Each row of numbers stands for one object and depends on some of the facts below. Use the named rows to name the rest.

How the objects are related:
rozim (grusam d) (tustum 925)
giklan (grusam a) (tustum 925)
mastas (grusam c) (tustum 760)
skison (grusam a) (tustum 572)
sulim (grusam a) (tustum 224)
griristo (grusam c) (graplos grugum) (tustum 539)
klupli (grusam a) (graplos pastim) (tustum 572)
datestak (grusam e) (tustum 224)
grafla (grusam d) (tustum 224)
ketrinal (grusam e) (graplos zoplir) (tustum 889)
lilu (grusam a) (graplos treflur) (tustum 572)
grilak (grusam d) (tustum 925)
klistal (grusam a) (tustum 224)
gisul (grusam a) (tustum 539)
pustuzak (grusam a) (tustum 925)
treflur (grusam a) (tustum 760)
stubra (grusam c) (graplos pofol) (tustum 760)
grutir (grusam d) (graplos mupli) (tustum 925)
nimigru (grusam b) (graplos griristo) (tustum 760)
vutrerur (grusam a) (tustum 572)
tuka (grusam c) (graplos drukligron) (tustum 889)
skozigruk (grusam f) (graplos viklen) (tustum 925)
skuvar (grusam b) (tustum 224)
pibren (grusam a) (tustum 760)
briklon (grusam b) (tustum 925)
gebril (grusam f) (graplos stono) (tustum 224)
skadi (grusam d) (graplos pota) (tustum 760)
flofan (grusam d) (graplos zoseba) (tustum 224)
klodroflos (grusam d) (graplos klonin) (tustum 539)
skupler (grusam c) (tustum 760)
teda (grusam a) (graplos klares) (tustum 925)
drodral (grusam f) (graplos bisem) (tustum 539)
trastivas (grusam d) (tustum 925)
trigim (grusam d) (tustum 572)
melenur (grusam e) (graplos tedol) (tustum 224)
zoplir (grusam a) (graplos refel) (tustum 760)
rabu (grusam a) (graplos tiga) (tustum 572)
pusom (grusam a) (graplos kligezek) (tustum 224)
dobul (grusam f) (graplos skadi) (tustum 539)
tuzodral (grusam b) (graplos brestis) (tustum 539)
pakol (grusam d) (tustum 925)
grugum (grusam a) (graplos gufu) (tustum 224)
klisim (grusam d) (tustum 539)
klisu (grusam e) (graplos movel) (tustum 224)
repir (grusam c) (graplos duflun) (tustum 925)
viklen (grusam b) (tustum 925)
klizos (grusam d) (graplos baskaven) (tustum 760)
grigrur (grusam a) (tustum 925)
pleplebus (grusam e) (tustum 760)
laflen (grusam b) (tustum 572)
drisko (grusam a) (tustum 925)
drabrasto (grusam b) (graplos brelur) (tustum 539)
loklo (grusam c) (graplos siku) (tustum 572)
skester (grusam f) (graplos sabor) (tustum 224)
peplor (grusam a) (tustum 760)
drivor (grusam d) (graplos siklu) (tustum 889)
tedol (grusam c) (graplos talu) (tustum 889)
paklir (grusam a) (tustum 889)
klestil (grusam f) (graplos trastivas) (tustum 572)
stokles (grusam a) (graplos gisul) (tustum 224)
stuskan (grusam c) (tustum 224)
katur (grusam a) (graplos dobul) (tustum 572)
gipel (grusam b) (tustum 224)
siku (grusam a) (tustum 760)
nibistom (grusam a) (graplos lilu) (tustum 539)
tugrilak (grusam d) (tustum 760)
riban (grusam e) (tustum 572)
gudrak (grusam b) (graplos paklor) (tustum 572)
sufus (grusam d) (tustum 889)
nolin (grusam a) (graplos rabu) (tustum 889)
bolidin (grusam b) (tustum 889)
kligezek (grusam b) (graplos pleplebus) (tustum 925)
trifidas (grusam a) (tustum 889)
budrok (grusam a) (graplos drobun) (tustum 572)
rapli (grusam b) (graplos grafla) (tustum 925)
kugristol (grusam d) (graplos graplobrir) (tustum 224)
duflun (grusam b) (graplos zezedri) (tustum 760)
staso (grusam a) (graplos stubra) (tustum 572)
tiga (grusam a) (graplos repir) (tustum 224)
leno (grusam b) (graplos sulim) (tustum 889)
nupu (grusam e) (graplos pokosin) (tustum 760)
klibun (grusam a) (graplos skupe) (tustum 224)
skiklim (grusam d) (tustum 224)
bisem (grusam a) (tustum 889)
pastim (grusam c) (tustum 572)
zezedri (grusam a) (graplos nupu) (tustum 224)
refel (grusam b) (graplos stokles) (tustum 572)
tregra (grusam a) (graplos gebril) (tustum 925)
vadral (grusam b) (graplos skiklim) (tustum 539)
gralum (grusam c) (graplos sibral) (tustum 224)
gibor (grusam b) (tustum 925)
pubasker (grusam c) (graplos brinis) (tustum 889)
mupli (grusam d) (graplos giklan) (tustum 539)
brinis (grusam a) (graplos ridral) (tustum 925)
zoseba (grusam b) (tustum 572)
fusum (grusam a) (graplos graka) (tustum 224)
drobun (grusam a) (tustum 539)
mumal (grusam a) (graplos nimes) (tustum 925)
ridral (grusam f) (tustum 889)
mepar (grusam e) (graplos grigrur) (tustum 925)
geskol (grusam b) (tustum 539)
floturo (grusam a) (graplos bemik) (tustum 760)
miflok (grusam b) (tustum 760)
gridis (grusam e) (tustum 925)
sutroser (grusam b) (graplos paklir) (tustum 889)
rasar (grusam a) (tustum 539)
kifles (grusam c) (graplos drisko) (tustum 224)
sabor (grusam c) (tustum 889)
baskaven (grusam b) (graplos selo) (tustum 925)
gufu (grusam a) (graplos skison) (tustum 760)
gristuk (grusam a) (graplos klizos) (tustum 539)
bribrek (grusam a) (graplos kopugruk) (tustum 539)
graka (grusam c) (graplos skivim) (tustum 539)
brelur (grusam e) (tustum 572)
talu (grusam e) (graplos skubadim) (tustum 572)
stusas (grusam a) (graplos vutrerur) (tustum 925)
grepodu (grusam c) (tustum 539)
brizar (grusam a) (graplos nimigru) (tustum 760)
stono (grusam e) (tustum 889)
skupe (grusam a) (tustum 539)
grusok (grusam e) (tustum 539)
pokosin (grusam a) (graplos pustuzak) (tustum 539)
stigre (grusam f) (tustum 925)
dutruman (grusam b) (graplos gibor) (tustum 539)
febrimi (grusam a) (graplos bruklavos) (tustum 889)
siklu (grusam a) (tustum 925)
paklor (grusam a) (tustum 760)
gruvin (grusam a) (tustum 889)
selo (grusam a) (graplos skupler) (tustum 760)
ruklum (grusam a) (graplos klibun) (tustum 925)
somes (grusam b) (graplos peplor) (tustum 539)
bruplirek (grusam c) (graplos dridrer) (tustum 760)
skubadim (grusam f) (tustum 539)
drufiplok (grusam b) (graplos pubasker) (tustum 539)
graplobrir (grusam d) (graplos gralum) (tustum 224)
zozoklus (grusam a) (tustum 925)
nuzol (grusam a) (graplos banisko) (tustum 539)
sese (grusam a) (tustum 539)
klonin (grusam e) (graplos nibistom) (tustum 539)
klares (grusam d) (graplos rozim) (tustum 760)
skivim (grusam d) (graplos drome) (tustum 925)
zagri (grusam f) (tustum 539)
brestis (grusam a) (tustum 889)
movel (grusam b) (graplos greskom) (tustum 925)
drome (grusam b) (graplos lesu) (tustum 572)
greskom (grusam a) (graplos drufiplok) (tustum 572)
kopugruk (grusam a) (graplos pakol) (tustum 925)
drukligron (grusam c) (tustum 760)
brabegrin (grusam f) (tustum 760)
senu (grusam f) (tustum 889)
dridrer (grusam d) (tustum 224)
dribak (grusam f) (graplos rasar) (tustum 925)
bemik (grusam c) (tustum 224)
trubor (grusam a) (tustum 572)
pofol (grusam a) (graplos bruplirek) (tustum 925)
zezi (grusam a) (graplos drabrasto) (tustum 760)
pota (grusam b) (graplos flofan) (tustum 224)
banisko (grusam b) (graplos bolidin) (tustum 925)
bruklavos (grusam b) (graplos kugristol) (tustum 539)
lesu (grusam e) (tustum 889)
beskitum (grusam a) (graplos gipel) (tustum 539)
sesta (grusam a) (graplos nolin) (tustum 572)
nimes (grusam a) (tustum 760)
sibral (grusam a) (graplos trifidas) (tustum 925)
drodrok (grusam a) (graplos mumal) (tustum 224)
nuros (grusam c) (tustum 572)
stidrim (grusam c) (tustum 925)
tatrel (grusam f) (tustum 572)

Known rows:
banisko: [ 11   3  13 -13   2 -23  12  -1  17  29  -3  30  13  -5  -2  -4  -2  22
 -23  -1  -5  -5   5 -18   7  29  -7 -15 -21   0  40  15  17  33 -32]
tregra: [ -4   0  17  -2   0 -10  24  16  19  10 -15  17   7   7  -5  -9   1  11
  -9  -1   2   4  11   8   5  18  -1  11   5  -1   3   4  17  17 -34]
drivor: [ 18  27  23  13  14  -4  27   2   9   4  -7  15  13 -11  -1 -20  -3  21
 -11  15  15   5   4  -6  -5  16   6  -9 -13  -7  27  14   6  35 -11]
zezi: [ -1   3   5  -4   6  -7  14   3  10   5  -7   6  10  -7 -11 -18  -9   4
  -8  -6   6  17  16  13   6  23   2   0   1  -3  20  11  19  20 -25]
klestil: [ 17  13  13  14   3  -9  15  -4  18   8  -6  18  15 -13   0  -4  -5   4
 -10   7  13  15   9   2   1  28  11 -13  -8 -14  29  12  15  30 -19]
gibor: [ 14   2  10 -18  -9 -22  11   6  16  33  -7  34  12  -4   3  -9   8  15
 -23   0  -7  -3  -2  -9   3  25  -5 -23 -25   0  43  23  10  37 -27]
gebril: [ 14  -1   8  12  -1 -11  31  17  13  19  -7  19  -3 -12   1 -14   3   0
 -16   8  16  -4  19 -12  -6  21  -7   9   5  -1  30  -2  18  18 -14]
drufiplok: [ -5  -4  31  27  15  -6  44 -20   6  71 -15  21   4   0  17   9 -34  14
 -11  -5 -14  -6 -10 -23  -2  50 -22  12  -6  10  22   7  23  41 -32]
brestis: [  4   7  10 -10  -4  -8  18  10  10   8 -16  20   8  -3  -4 -17   4   3
  -5   3   2  17   9  25   8  18   6  -6 -12  -2  16  22  13  33 -23]
nimes: [  1   2   1  -9  -4  -6  14  10   9   9 -12  10  10  -6  -4 -24   1  -3
  -7  -7   3  18   8  21   2  19   3  -8  -2  -3  24  20  13  26 -21]
pastim: [ 12  21  22  18   7  -2  30  15  25  13 -12  13  16   2  -2 -28  12   6
  -8   9   7   9  -7  11 -11  24   2 -14   7  -9  24   5  -1  40 -16]
katur: [  0  12  13  -2  13 -10  10   1  21   4 -10  10  14  -5 -12  -9  -5   7
  -6  -3   6  23  20  17  13  23   6  -2   2 -11  19  12  17  25 -25]
brabegrin: [ 15   2   9  17 -10  -5  23  15  21  18  -9  21   9  -4   6 -12   7  -7
 -12   4  10   5   2   0  -9  21   3  -9   5 -13  31   4   9  25 -18]
klizos: [ 14  24  18  16  22  -4  21  -1  11   3   0   2  14 -14  -4 -22 -10  17
 -14   4  17   5  10 -14  -8  15   0  -7   1 -11  35  10  10  23 -11]
klistal: [  3  -2  -2 -20  -3 -10  22  19   1  13 -13  11  -2 -13  -4 -31   4  -4
 -11  -3   8   9  17  18   2  16  -7   4  -5   9  24  20  17  23 -13]
duflun: [ -1  -9  -4 -11  -1 -27  20  -6  18  19  21  28   9 -26 -20   3   0  26
 -16   3  12   2   0 -14 -20  56   9 -37 -15  15  45 -21  11  38 -46]
pota: [ 15   8   5 -20  23 -29   8  11  21  39   2  28   2 -16 -11  -9   7  16
 -27  -4   2  -2  34 -21  15  16 -21  -3  -3 -10  63   8  19  23 -15]

Which object is each row?
No name comes twice in this set of rows, the named rows included.
[ 25  -4  19  17 -19 -20  16   1  29   5  -8  33  21  20 -17 -18  -6   8
 -31   9 -10 -15   6 -29   6  51 -13  -5 -16   2  33   4  28  35 -36]  bruklavos
[  1   9   4 -22  25 -16  11  18  13  14  -8   9  -1 -13 -12 -19   3   8
 -13  -7  11  12  41   7  17   0 -11  16   8 -10  30  11  21   9 -12]  grugum
[  1   1  22   2  13 -14  26 -19   4  52  -9  21   8  -8  11   3 -26  20
 -16  -5 -10  -4  -3 -21   5  40 -15   0 -21  11  28  19  23  36 -30]  movel
[ -9  -5  12  -3  -4 -10  29  14  18   6  -7  19   5  -1 -11  -5   2  15
  -5   3   9   7   7  12  -6  27   9   1   3   5   4  -9  12  22 -41]  pokosin
[ 10  -4  17  10 -22  -9  20  14  19 -17 -19  14  15  21 -14 -28  -6   3
 -18   5  -1  -3   9   0   8  35  -3  13  -6   5  -2  12  27  21 -33]  sibral
[ -4  22  33  26  32   9  48 -21  -9  37 -16  -2   5 -12  12 -16 -37  20
   0   4   3  10  -6   0  -5  32 -10  15  -9  12   7  22  16  42 -13]  pubasker
[ 13   9   9  -7  21 -24   3   0  28  33   4  26  15  -8 -11  -3   0  15
 -23  -8  -2   6  22 -18  12  24 -11 -17  -3 -17  59   6  17  27 -25]  nimigru
[ -2   7  14 -13  11 -12  13   6  12   4 -12  11   9  -3  -6  -9  -9  17
 -10  -5   4   9  20   7  14  13   0   8  -6  -2   8  17  21  15 -29]  pofol
[ 21  25  21   8   8  -3  28   7   9   6  -9  18  12 -12   4 -23   4  16
 -11  15  13   6  -2   1  -8  14   7 -16 -17  -8  31  19   1  38  -9]  sufus
[ 15  -4  -5 -13 -10  -9  24  12   4  13 -13  18  -1 -26  15 -15   1  -9
  -9  18   4  -1  12 -15  -8  18   9   0 -18 -14  46  12  20  20  -2]  datestak
[ 14  15  18   1  14 -14   8   5  18  11  -5  19  11 -10   0   3  -4  19
 -15   0  12   8  24 -10  11   1   3  -1  -4 -21  30  13  14  14 -21]  dobul
[-15   6  23  21  22   6  37 -24  -3  36 -20  -4   6 -11  10  -2 -40   2
   5  -7  -1  24   2  15   6  45  -5  17   0   7   0  19  27  34 -23]  greskom
[ 17   7  16  21  -9  -7  23  11  27  16 -12  26  14  -2   5  -5   9  -5
 -11   9   9  10   1   5  -5  28   8 -13   3 -17  28   3   8  33 -20]  tatrel
[ 19  21  12  10   6  -1  22   7   9   6  -5   8  14 -14   4 -31   1   8
 -13   5  13   6  -4  -2 -15  14   3 -17  -7  -8  38  19   2  32  -7]  tugrilak
[-10   2   6  -6   6 -13  22  -2  16  -5   3  12  10 -18 -20  -1  -5  17
  -2   4  17  22  11  18  -4  42  21 -14  -4   6  12 -10  14  29 -41]  rabu

Now the same objects, written a new way:
Some rows with their names:
drodrok: [ -3  -3  -6  21  -2  -7 -21  -8   9 -24  -6 -41   4]
trubor: [ -5   9   2 -25 -22  -3   8  12 -27  10   3  -8 -18]
skivim: [ 11  -9 -17  14  22 -21   2 -38   7   1  -4   9  17]
drisko: [  2  15   2 -15   7  16 -19  24 -23 -10 -23 -18   1]
drabrasto: [ -4 -12  14  14  -7 -14  10  -1  14   4  -4  24 -14]
gisul: [ -6  14   2 -24  -4   6 -15  32 -20   1  -9   0  -9]
zezedri: [-10 -12 -23  11 -17   8 -14  12  15 -29 -39 -61   0]
skison: [ -7  10   3 -29 -21  -7   7   4 -26   8   5  -5 -20]
ridral: [ -4  -8  42  -6  14  32  35  42   3   2  20   2 -29]
talu: [  5 -18 -14   4 -11 -27  39 -52   3  28  26  41  -4]
pokosin: [-12  -7 -14   7 -18 -12 -15  17   8 -10 -28 -14  -1]
bribrek: [ -9  -3  -5  13 -10 -20 -18   6   6  -8 -10  -4   1]
mastas: [  3  35 -18 -23  -1  24 -15   4  -6  10   9  18  30]
pusom: [ -3  -3  -5  21  -2  -7 -20  -8   9 -24  -5 -41   5]
klares: [  1 -12 -13  14  19 -10  -4 -27  11  18   8  -1  17]
stono: [  4  -4  -4 -30  19  27  16  12  -6   7  33  16   4]
lilu: [ -9  -7  -4   9 -29 -35   4 -24   0   0   4  -8  -9]

Name these rows:
No name comes twice in this set of rows, the named rows included.
[  1  15  -1 -17   5  19 -17  27 -22 -12 -28 -21  -1]  pustuzak
[ -4 -17  15  11 -25 -23  33 -22   7  12   7  17 -25]  gudrak
[ -1 -16 -16   6  13  -9   4  -9  18  -5  25 -10  16]  drivor
[  5   1  -2 -21  26  27   9  -3 -14  30  16  26   6]  pleplebus
[ -5 -11  19  11  10 -17   3 -44  23 -25   8  -8 -16]  pota
[  3 -10  16  21   7 -12   5 -20  14 -11 -15   9  -6]  baskaven
[ -1   3  22 -20   0  13  13  30 -12  13  -3  26 -23]  geskol
[  5 -10 -15   5  23 -21   1 -52  14  -8  15  -8   9]  flofan
[ -7 -23  37   9   6 -27  26 -23  25   3   2  36 -33]  dobul
[  1 -20 -12   6  13  -2  14 -19  21  -3  33  14  13]  ketrinal
[ -6 -17  17  11 -24 -31  32 -33  10  10  11  19 -25]  refel
[  9  -7  41 -10  18  21  29  19 -10   9 -16  17 -33]  stigre
[ 11 -10 -18  15  19 -17   4 -30   5   4  -8   6  17]  grutir
[ -3 -14  44 -18  10  27  30  38   4   0  17   0 -33]  senu
[-10  -9  -8   7 -33 -28   6 -15   1  -1  -4 -14 -11]  sesta

The same objects again, as new rows of numbers:
Named rows:
selo: [ -4  15 -13  -8   9  -2 -24  14   2   4   1  -7   7]
miflok: [  3 -22  -8   8  16 -11  16  -3  -6  16  17  16 -20]
vutrerur: [  2   4 -15  -7   8   0  13  -3  11  11   2  13   2]
loklo: [ -6  10  11  -7 -16   3   0   4 -14 -10 -13 -13  17]
skivim: [  2  -3  22   6 -12   7  -5  -8  -2 -28   0 -16   9]
pakol: [  5 -11  22   2  -4   6  34 -25   8 -20   5   4   6]
melenur: [-10   4   2  -2 -10  -4 -10  23 -20  14 -12  -3   2]
graka: [ -9   8  14  -6 -23   4  -9   5 -11 -14 -20 -16  21]
drivor: [  6  -1  26   2 -16   3  -2 -26  -7 -26   6 -24  -7]
skupe: [  1   2 -12  -6   4   1  10  -2  15   9  -4  15   5]
brelur: [ -6  -5   0  -4 -12  -3  22   0 -15  17  -7  10  -3]
rapli: [  1 -19  -5  19   5  -3 -14   6 -11   5   7   2 -19]
viklen: [  3 -26  -4  14   7  -3  18  -9  -3  11  12  17 -21]
pubasker: [-36  19   7 -31  -9   0 -36 -24   1  24   0 -44  41]
kugristol: [  9  -4  11  24  49   9  -7 -11  -8 -20 -11 -11   1]
rozim: [  5 -11  23   2  -5   6  34 -25   8 -20   5   4   6]
pusom: [ -2  12 -12  -5   9  -2 -20  20   5   8  -2   0   6]

Name these rows:
No name comes twice in this set of rows, the named rows included.
[-24  15 -19 -15  17   3 -39   3  20  28   0 -15  30]  brinis
[  2   1  17   0  -1   0  -6  -3  -4 -23   4 -17  11]  klizos
[ 14  39  53 -13 -81 -12   6   5 -40   2 -15   1  10]  griristo
[-10  -2   1  -9  -5  -6  20   1 -13  18  -3   8   1]  pleplebus
[ -9  10  15 -10 -13   1   2  10 -10  -6 -12  -9  20]  kifles
[ -9   4  10  -3 -28  -2 -18  -5 -28   6  -7 -21 -14]  ketrinal
[  3 -34 -18  13  14  -5  17  -6  -3   6  14  13 -21]  zoseba
[-29 -12 -26  -3  27  -9 -49   4  10  50  10 -16  24]  drufiplok
[ -8   3  -2   1 -15  -2 -12  15 -24  10 -12  -7   0]  talu
[  2   1  16   0   2   0  -2  -3  -2 -21   4 -14  10]  klares
[ -3  11 -13  -1  -2   2 -28  14   4   1 -10  -6   8]  nibistom
[ -1  10 -13  -1   2   2 -21  13   8   3 -10  -1   6]  beskitum
[ 10  -4  10  26  54  10  -8 -12  -9 -19 -11 -11   1]  graplobrir

